Below are the code and all the weights of a small trained network. Each question names an input and a target symbol and asks about switching units off, where a switched-off unit gives its printed mean instead of its output.

import numpy as np


def w(rows, s, z=0):
    codes = np.array(rows[::2]) - 128.0
    scale = np.full(codes.shape[1], s)
    scale[-1] = z or s
    return codes * scale


def f(y):
    return y / 2 * (1 + np.tanh(0.7978845608 * (y + 0.044715 * y**3)))


def softmax(a):
    e = np.exp(a - a.max(-1, keepdims=True))
    return e / e.sum(-1, keepdims=True)


def log_softmax(a):
    a = a - a.max(-1, keepdims=True)
    return a - np.log(np.exp(a).sum(-1, keepdims=True))


def net(x, mask):
    ids = ['αβγδζηλμξπστφψω'.index(c) for c in x.split()]
    T = len(ids)
    res = E[ids] + P[:T]
    r = res
    for j in range(2):
        rows = slice(4 * j, 4 * j + 4)
        q, k, v = (r @ M[0][rows].T for M in (Q, K, V))
        z = softmax(np.where(np.tri(T) > 0, q @ k.T / 4**0.5, -1e9)) @ v
        o = O[0][rows]
        res = res + np.where(mask[j], z, o[:, -1]) @ o[:, :-1]
    y = f(res @ A[0][:, :-1].T + A[0][:, -1])
    res = res + np.where(mask[2:26], y, B[0][:, -1]) @ B[0][:, :-1]
    return log_softmax(res[-1] @ U[:, :-1].T + U[:, -1])


Q, K, V, O, A, B = {}, {}, {}, {}, {}, {}
E = w([
[124,51,105],'α',
[109,72,100],'β',
[160,115,38],'γ',
[80,113,210],'δ',
[137,107,59],'ζ',
[64,133,161],'η',
[81,121,74],'λ',
[134,226,60],'μ',
[140,224,84],'ξ',
[105,91,254],'π',
[78,137,192],'σ',
[181,189,109],'τ',
[138,224,222],'φ',
[205,153,213],'ψ',
[126,95,72],'ω',
],0.021)
P = w([
[53,154,164],'0',
[98,124,174],'1',
[133,103,182],'2',
[155,103,182],'3',
[179,102,181],'4',
[196,106,179],'5',
[209,103,178],'6',
[227,110,177],'7',
[243,103,178],'8',
[254,107,184],'9',
],0.0091)
Q[0] = w([
[200,184,100],'h0',
[175,188,193],'h0',
[41,78,183],'h0',
[132,84,111],'h0',
[114,180,58],'h1',
[179,66,242],'h1',
[105,194,9],'h1',
[176,255,210],'h1',
],0.0081)
K[0] = w([
[161,203,153],'h0',
[110,72,151],'h0',
[16,103,171],'h0',
[108,5,98],'h0',
[134,84,134],'h1',
[134,18,196],'h1',
[155,132,88],'h1',
[152,207,161],'h1',
],0.011)
V[0] = w([
[33,172,91],'h0',
[122,128,206],'h0',
[67,152,85],'h0',
[168,173,244],'h0',
[21,159,2],'h1',
[147,239,180],'h1',
[123,68,187],'h1',
[45,228,97],'h1',
],0.0076)
O[0] = w([
[160,205,50,109],'h0',
[178,183,188,195],'h0',
[141,145,90,99],'h0',
[130,1,132,237],'h0',
[141,117,147,2],'h1',
[91,175,114,203],'h1',
[113,159,87,179],'h1',
[167,35,161,114],'h1',
],0.0073,0.0084)
A[0] = w([
[168,79,124,102],'n0',
[40,27,73,154],'n1',
[83,73,91,121],'n2',
[151,128,67,74],'n3',
[153,151,114,113],'n4',
[143,179,213,28],'n5',
[145,119,90,74],'n6',
[91,127,85,187],'n7',
[150,210,105,54],'n8',
[110,136,94,213],'n9',
[160,110,166,15],'n10',
[169,196,50,68],'n11',
[4,150,158,95],'n12',
[168,91,40,89],'n13',
[225,139,148,2],'n14',
[146,117,149,100],'n15',
[225,115,148,151],'n16',
[101,129,145,83],'n17',
[97,79,149,101],'n18',
[159,145,115,112],'n19',
[154,119,125,80],'n20',
[155,29,37,197],'n21',
[154,201,119,78],'n22',
[142,177,112,67],'n23',
],0.014,0.0062)
B[0] = w([
[115,148,132,147],'n0',
[113,191,23,183],'n1',
[129,194,38,142],'n2',
[105,124,142,144],'n3',
[162,98,97,126],'n4',
[73,149,47,255],'n5',
[136,139,91,130],'n6',
[179,172,216,146],'n7',
[119,115,39,131],'n8',
[173,122,244,154],'n9',
[92,93,125,144],'n10',
[85,63,120,157],'n11',
[166,210,16,212],'n12',
[73,217,161,181],'n13',
[117,106,72,143],'n14',
[120,113,144,146],'n15',
[121,55,151,206],'n16',
[139,156,109,136],'n17',
[147,192,122,164],'n18',
[199,34,63,128],'n19',
[123,95,50,119],'n20',
[63,193,195,238],'n21',
[147,122,1,133],'n22',
[118,86,21,119],'n23',
],0.006,0.0077)
U = w([
[99,100,118,10],'α',
[81,91,114,17],'β',
[123,112,131,16],'γ',
[85,218,128,180],'δ',
[154,135,141,1],'ζ',
[160,139,144,5],'η',
[119,108,127,27],'λ',
[74,62,51,126],'μ',
[151,88,81,169],'ξ',
[123,82,96,128],'π',
[186,126,123,75],'σ',
[246,117,154,178],'τ',
[251,127,173,150],'φ',
[108,100,247,239],'ψ',
[168,88,132,160],'ω',
],0.012,0.0063)

Each question gives the input, a string of symbols that net reads in full, and the target symbol t.
The units are the heads (4 rows each of Q, K, V and O) and the neurons (one row each of A and B). Each row of codes is followed by its name. A weight is (code - 128) times the scale printed after its matrix; where a second scale follows, it is the last column's (O, A, B and U).
mask holds one flag per unit, heads first, then neurons. A switched-off unit (its flag False) gives its mean, the last column of its rows in O or B, instead of its output. The means were averaged over made-up inputs and are rounded, as every weight is.
A unit's drop is (log p(t) with every unit on - log p(t) with that unit switched off) / (log p(t) with every unit on - log p(t) with every unit switched off).
The circuit of an input: a set's keep is (log p(t) with only the set's units on - log p(t) with every unit switched off) / (log p(t) with every unit on - log p(t) with every unit switched off). Starting from the 12 units with the biggest drops (on a tie, the unit counted first), units are removed one at a time, each time the one whose removal leaves the highest keep (on an exact tie, the one counted first), for as long as the keep stays at least 0.8.
units of the circuit, in order: the units of the circuit, biggest drop first
unit that matters most: the unit with the biggest drop
top k neurons: the k neurons with the biggest drops, biggest first
heads that matter: for each layer, one digit per head in row order, 1 if its drop is at least 0.15 and else 0, layers parted by /
drop when u is switched off: that unit's drop, to one decimal
input τ π φ α φ β φ ζ, target δ: units of the circuit, in order -> n21
input α η σ β α β η γ α, target ψ: top 3 neurons -> n21, n12, n5
input α φ δ μ ψ ξ, target ψ: units of the circuit, in order -> h0, h1, n12
input τ λ τ ω, target δ: units of the circuit, in order -> n21, h0
input ξ ψ α, target δ: units of the circuit, in order -> n1, n21
input σ ψ δ π δ ψ ω, target δ: units of the circuit, in order -> n21, n13
input γ β φ τ τ γ ζ ω β, target ψ: top 3 neurons -> n12, n5, n21
input γ β ξ ζ, target δ: top 2 neurons -> n21, n13
input φ ζ ζ τ α α ψ τ, target ψ: units of the circuit, in order -> h0, n12
input π γ π τ ω β, target δ: top 2 neurons -> n1, n21
input π σ φ φ φ λ, target δ: top 3 neurons -> n1, n21, n2
input β α λ τ ψ φ η γ, target δ: heads that matter -> 10
input β α β σ, target δ: heads that matter -> 10
input β φ λ ψ γ ξ ζ μ β, target ψ: heads that matter -> 01
input ξ ω ψ γ η φ γ ζ τ σ, target δ: unit that matters most -> h1
input φ ω ω π, target δ: units of the circuit, in order -> h1, n12
input ψ ω η μ φ δ β λ ω, target ψ: units of the circuit, in order -> n21, n12
input π σ φ φ γ λ ξ ξ γ, target ψ: heads that matter -> 01
input ω τ ω α φ φ δ, target δ: heads that matter -> 11
input ω φ λ ω β β ψ, target ψ: heads that matter -> 10
input τ μ τ δ, target δ: heads that matter -> 01
input ω σ σ ζ φ β μ ζ, target ψ: heads that matter -> 01
input φ δ π ζ ψ δ μ, target ψ: heads that matter -> 11
input γ μ β, target δ: drop when n21 is switched off -> 0.1
input γ β φ φ φ β δ γ, target ψ: drop when n16 is switched off -> 0.1
